Below is a small trained network, with its code and all its weights. Each question gives an input and a class and asks what happens when units are switched off, that is, made to give their printed mean instead of their output.

import numpy as np


def w(rows, s, z=0):
    codes = np.array(rows[::2]) - 128.0
    scale = np.full(codes.shape[1], s)
    scale[-1] = z or s
    return codes * scale


def f(y):
    return np.maximum(y, 0)


def log_softmax(a):
    a = a - a.max(-1, keepdims=True)
    return a - np.log(np.exp(a).sum(-1, keepdims=True))


def net(x, mask):
    res = np.array(x, float).reshape(1, 6) / 4 @ E
    y = f(res @ A[0][:, :-1].T + A[0][:, -1])
    res = res + np.where(mask, y, B[0][:, -1]) @ B[0][:, :-1]
    return log_softmax(res[-1] @ U[:, :-1].T + U[:, -1])


A, B = {}, {}
E = w([
[127,115,125,125,117,139],'x0',
[122,123,131,144,118,143],'x1',
[144,113,8,153,144,92],'x2',
[196,211,103,113,92,184],'x3',
[124,129,130,139,122,135],'x4',
[53,149,86,84,173,194],'x5',
],0.019)
A[0] = w([
[188,156,178,131,45,128,187],'n1',
[122,141,50,161,123,90,156],'n2',
[18,92,123,121,170,123,164],'n3',
[129,78,158,158,114,64,189],'n4',
[147,98,160,181,152,78,164],'n5',
[152,50,77,156,158,76,148],'n6',
[196,109,124,115,112,116,142],'n7',
[248,167,132,163,95,146,152],'n8',
[188,163,203,150,149,106,176],'n9',
[113,241,82,103,114,177,94],'n10',
[129,53,204,64,104,124,197],'n11',
[121,97,162,175,107,45,183],'n12',
[62,180,81,118,153,212,126],'n13',
[141,195,146,78,169,209,160],'n14',
[96,209,75,80,138,117,130],'n15',
[113,68,156,145,83,36,183],'n16',
[98,161,227,110,111,146,254],'n17',
[34,109,164,95,167,119,176],'n18',
[105,83,140,135,106,90,168],'n19',
[158,115,25,201,174,115,166],'n20',
[56,92,74,118,180,93,150],'n21',
],0.013,0.0086)
B[0] = w([
[157,255,112,125,77,108,209],'n1',
[130,58,42,162,98,125,202],'n2',
[39,177,168,217,204,99,254],'n3',
[243,98,153,65,142,248,217],'n4',
[198,84,112,106,129,183,199],'n5',
[147,89,102,198,161,141,221],'n6',
[181,157,70,156,60,60,171],'n7',
[137,186,34,157,52,64,214],'n8',
[127,192,112,85,71,140,196],'n9',
[241,57,112,128,147,181,204],'n10',
[137,202,191,62,149,144,230],'n11',
[244,65,143,53,164,157,221],'n12',
[123,83,164,138,172,215,231],'n13',
[182,170,149,63,163,172,218],'n14',
[131,47,154,146,103,172,186],'n15',
[190,95,163,143,150,182,233],'n16',
[106,208,197,14,145,117,250],'n17',
[46,218,173,135,156,107,249],'n18',
[162,105,163,121,177,168,191],'n19',
[128,46,35,242,97,99,234],'n20',
[33,23,131,154,151,119,234],'n21',
],0.0081,0.021)
U = w([
[165,186,158,56,176,211,197],'0',
[164,61,82,123,137,198,90],'1',
[2,232,160,116,214,117,141],'2',
[5,120,107,205,178,99,7],'3',
[115,253,114,79,39,57,124],'4',
[145,184,57,194,64,15,118],'5',
],0.0099,0.0018)

Each question gives the input, the list of numbers given to net, and the class t.
The units are the neurons (one row each of A and B). Each row of codes is followed by its name. A weight is (code - 128) times the scale printed after its matrix; where a second scale follows, it is the last column's (A, B and U).
mask holds one flag per neuron, in row order. A switched-off neuron (its flag False) gives its mean, the last column of its row in B, instead of its output. The means were averaged over made-up inputs and are rounded, as every weight is.
A unit's drop is (log p(t) with every unit on - log p(t) with that unit switched off) / (log p(t) with every unit on - log p(t) with every unit switched off).
unit that matters most: the unit with the biggest drop
k most important neurons: the k neurons with the biggest drops, biggest first
drop when u is switched off: that unit's drop, to one decimal
input [-8,5,-3,-8,-1,2], class 2: unit that matters most -> n3
input [-5,6,-3,-5,6,1], class 2: 3 most important neurons -> (n3, n18, n10)
input [-4,4,4,0,7,8], class 3: 2 most important neurons -> (n3, n4)
input [-6,0,-6,0,6,4], class 2: 2 most important neurons -> (n4, n12)
input [8,-8,5,1,-1,-7], class 5: 2 most important neurons -> (n8, n7)
input [2,0,5,0,6,5], class 3: 2 most important neurons -> (n4, n12)
input [1,7,-1,0,-3,8], class 2: 2 most important neurons -> (n3, n4)
input [-7,0,6,1,2,3], class 1: 3 most important neurons -> (n18, n3, n10)
input [8,-2,-1,1,5,-8], class 4: 2 most important neurons -> (n8, n1)
input [-3,5,-8,3,7,0], class 4: 2 most important neurons -> (n1, n4)
input [7,-4,6,6,-6,1], class 1: 2 most important neurons -> (n10, n15)
input [8,-7,-3,0,-1,4], class 2: 2 most important neurons -> (n4, n12)
input [-3,-1,5,2,-3,-8], class 5: drop when n8 is switched off -> 0.3
input [2,2,-1,-5,-3,1], class 2: unit that matters most -> n3
